B, the same points and some others measured another way; then each row and its match in B:
B:
0: [ -72  -56  -25  -26 -179  162 -311  -50  459   26   59  284  116  119
 -183   90   59 -426 -155  -26  -46  -52  -67  -45  -38 -204    8]
1: [ -50  272   28  280 -277   32 -281 -115  178 -201  286  121  235  -61
 -324   63   29  -59 -100  270  460  -39   97 -271  286 -325 -309]
2: [-251 -306  -99  187  -56  479 -161   19  226   -2  368  338  378  106
 -300  104  182 -356 -301 -176 -267  -46  -93  -21  240  -75  452]
3: [-185   18  -15  330 -169  295 -185  -90  201   40  452  297  328  -15
 -205 -120  -12 -263 -121  136  124   60  105 -331   94  -81  -25]
4: [-144   34   31    1   89   79 -222  -71  216  177  135   53   24  -94
   67  -33  -73 -221  -89   73  -29   13   31 -165  -61    2   80]
5: [ -96   84   52  286 -227  -39  -73   57  312 -176  186  -23  348  135
  -86 -293   84  -64  173  205  254  175   38 -182  -25 -153 -250]
6: [ -80 -195   10   66  252 -142   83  127  223  -86  -86 -323  183  171
  102 -104  128   49   55 -148 -185  153 -126  211   37   13  444]
7: [  85   10  -32  -43  -92 -261 -104  124  768 -149 -203 -184  140  269
   44  -89  266  -31  271 -171   76   32 -227  162 -327 -265   96]
8: [-155  -67 -105 -318  382  217 -494  -98  254  290  103  127 -139 -200
 -145  553   75 -211 -460 -283 -287 -377 -260   64  247 -212  626]
9: [ -16 -193  110   44  275 -224  155   -2  109   40 -246 -264    1  197
  238 -272 -164 -176   11    2 -241  346   84  149 -113  207  253]
10: [  19 -217  179  141 -160 -132  234  -25  -61 -424 -343 -358   51  166
  141   84   75 -137  -50   21  -77  164  168  375  183  145  131]
11: [ -13 -365  103  334 -568  286   77 -117  -29 -483  -81  314  312  392
 -389   90   15 -640 -393  103 -113  212  268  220  418   -5  -92]
12: [ -55  257  142  219   -4 -251  -53  -35   80  -87   91 -281  109  -75
   98 -250  -94  114  170  334  374  173  143 -228   15  -62 -310]
13: [ -73  -87   50   71  139 -189  -13  105  257  -41  -79 -156  197  260
   15 -331  -34 -106   90   86  -66  287  -38   40  -36  -45   19]
14: [  18   54   10 -260  158 -217 -215    9  459  -18 -243 -317 -161  -74
  195  285  198   44   54 -203  -25 -206 -204  209 -137 -166  304]
15: [ -78  158    3  104   76   67 -324 -151  139  105  230  152   59 -112
 -202   80 -134 -182 -245  147  160  -39   65 -237  217 -178   -5]
16: [-197  -51   37  196   24  227  -52  -69  160  156  316   48  140 -146
  167 -113  -17 -173   -8   29  -50   50  103 -218 -129  153  200]
17: [  14    5   62 -172  198   21 -102 -245  233  230 -116 -188 -390 -350
  443  419  -19 -145 -128 -244 -152 -245   60   87 -241  188  539]
18: [  20   41   45 -315  440 -203 -173 -136  237  200 -247 -399 -394 -285
  384  423   23   52 -101 -271 -158 -244 -108  210 -111   38  592]
19: [-165  -68   12  121  176   -3  -49   58  215   82  147 -107  198   57
   76 -221    5  -59   54   22  -78  157  -37  -78  -37   16  194]
20: [-176 -117  159  518 -341  510   70 -352 -556 -226  379  219  149 -256
 -140  280 -171 -388 -519  255   67   14  525 -161  598  267   67]
21: [-171  -92  -21   42  262  -68 -105  145  276   39   94 -146  258  154
  -30 -223   83    2   47  -28 -106  138 -169    4   48 -108  232]
22: [ -16  -11  -50  138  103  -73  -20   38  586   88  107 -119  163   76
  154 -191  121    1  210 -170    8   88 -105  -60 -337  -47  332]
23: [  73  -88  -30   89  197 -434   82  224  676  -73 -203 -283  307  495
   19 -531   97   44  348  -98  -25  394 -211  148 -303 -184  145]
24: [-167  153  197  231  171   75   16 -297 -316  259  248 -126 -183 -457
  406  -54 -370 -129 -124  302   95   92  426 -363   -6  392   11]
25: [  38 -104  119   20  214 -410    0   45  160    0 -345  -93   92  477
  -91 -550 -360 -351  -38  263 -110  554   91   72   24  -43 -227]
26: [-181 -271   52  204 -296  326   -9   -4   -7 -340  121   57  303   80
 -175  248  241 -265 -248  -38 -132  -57   40  173  371  -13  234]
27: [-132   44   47  332 -145  300 -177 -246   34  122  388  383  143  -97
 -177  -77 -248 -427 -295  222  115  102  290 -371  144   42  -96]
28: [  91   53  121   42   30 -149   33 -234  292  159 -166 -124 -255 -112
  395  -35 -203 -261   37    3    3  106  230  -38 -398  218  111]
29: [ -42 -223  211    7  287 -144  130 -157 -132  245 -296  -67 -179  146
  311 -380 -529 -537 -175  203 -364  484  332   25 -141  414   46]
30: [-197   22   50  213  -58  234  -78 -107  125  106  326   26  108 -231
  183   -7   16 -124   -2   56   54  -29  137 -251  -92  137  141]
31: [-139  260   72  154  686 -301   32  -58 -286   59  210 -755  -66 -474
  342  130  -19  680   50   31  232  -73   13  -98  332   71  526]
32: [-136   13    0  143  236 -140    3  125   95 -201  127 -478  236  -56
   61   76  273  393  107  -80   98  -38 -155  100  249 -119  387]
33: [-118  -12  -37  121 -265  390 -336 -179  363  108  312  493  121  -62
 -237  173    2 -515 -281    6    9 -128   65 -226   10 -123   40]
34: [-140  117   83  275    1    4 -110  -67  -11  -39  253  -15  213  -47
  -80 -191 -116  -64  -47  277  213  151  158 -266  188  -47 -158]
35: [  -9 -131  123    0  462 -286  156  -46  -82   20 -257 -485 -131    2
  309  -29 -147   55  -63  -48 -200  191   70  229   82  210  461]
36: [  21 -253  214  272 -131   40  351 -203 -256 -277 -208 -290  -77  -43
  319  147  -71 -220 -154   -5 -137  160  369  261  114  413  320]
37: [-140   -3   92  101  537 -104   80 -104 -177  243  102 -397  -99 -263
  385  -81 -196  137  -56   18 -114  120  127  -87   43  283  479]
38: [ -52 -184  269  204 -116  -21  229 -185 -417 -271 -239 -236  -72    6
  199   31 -218 -300 -235  250  -93  246  410  180  276  348  -29]
39: [ -76 -417  175  278 -356  297  303 -152 -110 -275 -123   -2   62   86
  218  109   19 -504 -193  -44 -301  152  341  260   24  414  267]
40: [ -47 -272  126  182  115   83  267 -168 -141  -55  -91 -259  -96 -101
  355  151  -66 -162 -173 -140 -267   95  239  213   37  397  579]
41: [-284 -140   16  170   42  489 -141 -168  114  389  454  327   68 -238
  162  -51 -142 -450 -195   -1 -246    6  168 -334 -169  278  308]
42: [  67 -116  -96 -139 -330  -22 -375  110  843 -203 -200  302  240  494
 -446   66  254 -473  -75 -141  -37  -31 -290  208  -49 -510  -78]
43: [-155 -113  159  332 -333  259   70 -132 -335 -417  149  -67  195 -101
  -85  265   92 -164 -264  182   95  -21  280   55  513   98   17]
44: [ -98   60   14  180 -189  161 -237  -86  297    9  247  248  199   31
 -170  -67  -27 -314  -97  147  132   37   81 -232   18 -132 -125]
45: [ -83  -12    3 -121  -75  164 -356 -109  292   25   33  150  -41  -76
 -116  338   76 -328 -256  -63  -48 -211  -70   23  118 -177  147]
46: [  94   22  135 -192  185 -240  -64 -193  263  171 -364 -232 -377 -102
  407  105 -183 -251  -36  -58 -111   24  105  125 -312  159  197]
47: [   5  260  107  239 -181 -220  -19  -43  235 -239   58 -313  120  -99
  124  -70   90  181  238  193  440   32  106 -133  -48 -115 -219]
48: [ -71   22   50 -121  -67   23 -238  -64  354   34  -56    5  -52  -48
   91  140   53 -258  -43   -6  -16  -96  -33    3 -124  -75   41]
49: [-143 -457  138  252 -345  536  112 -254 -198  -65   44  425   58  103
  -48  131 -189 -847 -515   41 -402  169  404   84  186  381  200]
50: [ -93  168  149   40  -96  115 -212 -287  -66   84  106   29 -205 -364
  161  240 -187 -262 -216  216  157 -130  268 -213   64  102 -102]
51: [-158   31    2 -266  312  117 -393 -128   80  214   75  -65 -201 -316
   66  494   19 -111 -330 -119 -143 -341 -127   13  202  -95  425]
52: [ 112 -215  221  230 -461 -279  263   57  103 -657 -476 -270  220  493
  -35 -183   77 -267   92  184   60  375  188  400  117    5 -298]
53: [  37  130  173   78  -12 -170    4 -197  140   56 -123 -191 -182 -138
  342  -64 -197 -160   60  160  126  119  258  -87 -234  174  -74]
54: [-170 -500   -3  113 -388  445   19   64  316 -241   18  253  315  281
 -112  150  311 -562 -183 -232 -415   -2  -43  283   33   57  362]
55: [-186 -343 -147   59   54  501  -57  -21  632  295  334  224  142  -77
  213  161  293 -314  -33 -535 -446 -183 -178    7 -427  150  887]
56: [  83 -123  210  138  156 -360  293  -78 -195 -299 -398 -563  -92   92
  272   -1 -114   46  -36   52  -42  267  220  331  188  222  238]
57: [ -97 -127  -30 -313  179  108 -299  -31  496  263  -81   49 -142  -40
  161  241   91 -330 -115 -273 -318 -186 -202  111 -239  -45  434]
58: [-240  -14   83  236   67  339  -52 -202  -37  321  416  151   28 -317
  260 -106 -204 -294 -118  135  -63   55  277 -381 -123  322  169]
59: [-118  -43  -85 -133   63  196 -399  -69  400  152  120  243   32  -12
 -200  265   71 -326 -286 -144 -125 -186 -160  -24   91 -228  280]
60: [ -74    5  105  232  153 -137  117  -39    1  -37   46 -313   85  -54
  226 -178  -70   62   77  102   68  195  143  -50    8  152  155]
61: [-102   17   86  217  -18  -75  -36   -6  145  -27   83  -35  211  123
   -3 -350 -126 -167   45  243  103  280  132 -162  -14    1 -177]
62: [ -83 -108    4  198   87   58 -116  -55   97   24  125  200  240  226
 -304 -193 -189 -338 -271  118  -67  257   74  -89  267  -94   72]
63: [-143  -99   49  112  195   -2  -73    0  113  148   95   13  157  126
    5 -298 -172 -254  -75  117 -137  263   57 -124    6   59   86]
64: [ -79   86   83  235  289  -76   95 -140   20  169  171 -294  -44 -261
  363 -109 -146  112   60   28   64  110  183 -178 -121  239  325]
65: [ -27 -121   27  200   -1 -132  110   97  308 -181  -46 -243  248  219
   74 -213  126   -3  166  -52  -20  212  -28  117  -73   -7  199]
66: [ -33   59   12  -45   50  -88 -149   -8  466   74  -19 -134  -11  -34
  182   -3   90  -74  115  -71   27  -35  -80  -18 -245  -67  146]
67: [-102   31  -10 -265  310   -6 -256  -69  309  175  -35 -268 -217 -303
  291  443  174   55  -70 -277 -126 -342 -187   99  -86  -49  560]
68: [  28   72  170  -84 -173 -141 -147 -162  177  -64 -257  -38 -166   13
  115   65 -153 -370  -86  186   74   62  176   25  -79    0 -249]
69: [ -64 -123  113  474 -489  223   49 -124 -200 -537  144  135  365  153
 -402  125   47 -282 -310  229  195  116  292   41  595  -73 -152]
70: [-109 -231   65   84  247   71  152  -61 -101  -83  -26 -371  -30 -158
  273  300  121   61 -150 -230 -248  -65   39  261  178  231  705]
71: [-195 -147  -63  119  114   91 -163  143  237 -109  200   10  385  188
 -274  -52  175  -56  -94  -46  -85   56 -187   36  282 -217  264]

[  13  253   31 -119  266 -193  -64  -94  -13   31   75  152  359 -172
  -25    9  211  -16  287  -38 -267    6  173 -120   37]
7
[  77 -137   48  101  -55 -335 -312  104   14  -68  -87 -135 -125  -39
   38  -87   10   74  106  232  -52 -132  133  -21 -182]
63
[ -52  -21  154   69   26 -460 -262  -28 -131 -165  -98 -321 -136 -338
   37   96  -60  -19    4  -22 -142   57  -78   36 -184]
9
[ 105  258  221 -186 -250  421   76   44   71 -138  139  146   77 -282
  166  115 -116   48  204 -176  163   83   68  226  174]
50
[ 170  -78  -54   37    3  -86 -151  135  137   93    3  208  131  273
  -23 -211  154   98  256  335  -62 -218  334 -205  -38]
22
[  55  329  106    9  -55  207  -41  -20   51 -335  117   57  336 -437
  135  393   74   42  194 -342   10  109  -68  169 -156]
44
[  51  355  303  -14 -159  243  -72 -100   31 -263    1  -10  159 -576
  267  365  -62   -4  161 -151   45  217 -161  315 -108]
28
[ -74  286   16 -210  405 -474  -28 -284  -74  384 -131  215  184  -17
    9 -254  208 -166  203  300 -393   63  177 -200  178]
42
[-123   16  -51 -216  -41  175  264   40 -137 -268  312   95   52 -171
 -143  151  -33 -100 -108 -522   30  141  105 -167  268]
43
[-130 -173  149  -67  -78   33  237  -84 -184  -30   50   64 -192  -34
  -98   -6 -121 -216 -233  113  -79  285   46 -309  277]
39
[ 139  137   38  114 -248  241   15  104  101 -289   28   25  160  -90
   95  289  -28   76   84 -240  130   13  -69   58 -180]
16
[ -31  -37 -177   -3  105 -523 -102    3  -74   58 -113  -95  -95  167
  -90 -135   51  -37  -47  -57 -125 -109   72 -184  -69]
6
[ 101   42  -44   76 -276 -143 -147  160   38 -223  -91 -237 -157  -44
  100  124 -156  115    3 -310  188 -122 -106  177 -215]
37
[ -18   41  -50 -111  -88 -178  246   23 -127   35  -17 -115 -139  180
 -122  -42 -197  -83 -126 -415   11   49  -70 -199  190]
70
[ -92   16  473   32 -165   95  220 -134 -233 -228   10 -256 -117 -464
    5  330 -298 -178 -159 -184 -103  470 -284 -106  122]
49
[ -51 -192  -67 -192   84 -151  249   41 -135  176  138  156  -73  343
 -263 -309  -14 -118  -57   18 -139    8  296 -497  411]
26
[  84  392  155   33 -129   93  -19  -26   36 -294   -9 -126  229 -416
  173  398  -70   50  157 -466   39  113 -238  247 -187]
4
[  87   28    5   85  -37 -170 -156  112   21 -211   25 -121  110 -105
   -3  129   29   90  133 -173  -41  -83   26  -28 -196]
19
[  31  335  108  -86   46  -37   46 -149    7   51  -70   96  190 -175
  109   90   24  -61  159  -59 -116  125  -36   35   35]
0
[  46  441  228 -122   -6  112  106 -114  -23 -117   40  -11  279 -397
  116  269  -58  -15  219 -386  -77  183 -137  129   54]
48
[-309  188  152 -114  172 -151  153 -270 -309 -317  132 -109   77 -639
  -51  402    0 -280 -221 -441 -234  460 -211  -88   80]
11
[  -5 -149  186 -132 -271  429  237  183 -101 -358  356   12  -47 -201
 -115  164 -185   -7  -53 -361  136  153  126 -152  293]
20
[ 264  121  210  160 -188  176  372   42   59  132 -132   23  215  387
  -60   68 -197    4  143  -90  -76  100 -136 -377   70]
55
[ 186 -167   32   -9 -457  338 -184  259  195 -122   40  171 -246   98
  174 -121  -96  143   91  304  350 -190  274  193    1]
24
[  22  -96  -89   42  -22 -156 -331   95   65 -171   38   82  -14 -106
   70  -21  178   60   90  231    5 -144  243   50 -190]
61
[  90   98 -108   65 -148  186  -60   90  136 -231   54  192  178  -13
   93  173  125   52   82  -85  112  -57   90   43 -183]
3
[ -44  -96  352  134 -151 -431 -433  -68 -114 -142 -255 -411 -408 -498
  218   74 -178  -30  -53  349  -52  125 -146  249 -263]
29
[ 141  388  299 -167 -209  230  270  -70   11  106  -74   14   60 -106
  141   68 -274  -20  170 -272   57  170 -153  107  240]
17
[ 124  200   83  -95  -80   31 -113   75   69  -97   61   27  127 -176
   96   30   -4  109  266 -165   39  -86  114  141   -7]
15
[ 114 -273 -140  -67  -80  -54 -281  252  127  -20  139  231  -85  223
  -32 -317  164  137  186  389   82 -324  537 -100   32]
34
[ 132  314  176  -92  -33 -195  138 -132   12  369 -286    8    2  163
  111 -171 -173  -59  165   74 -107   63  -87  -48  161]
57
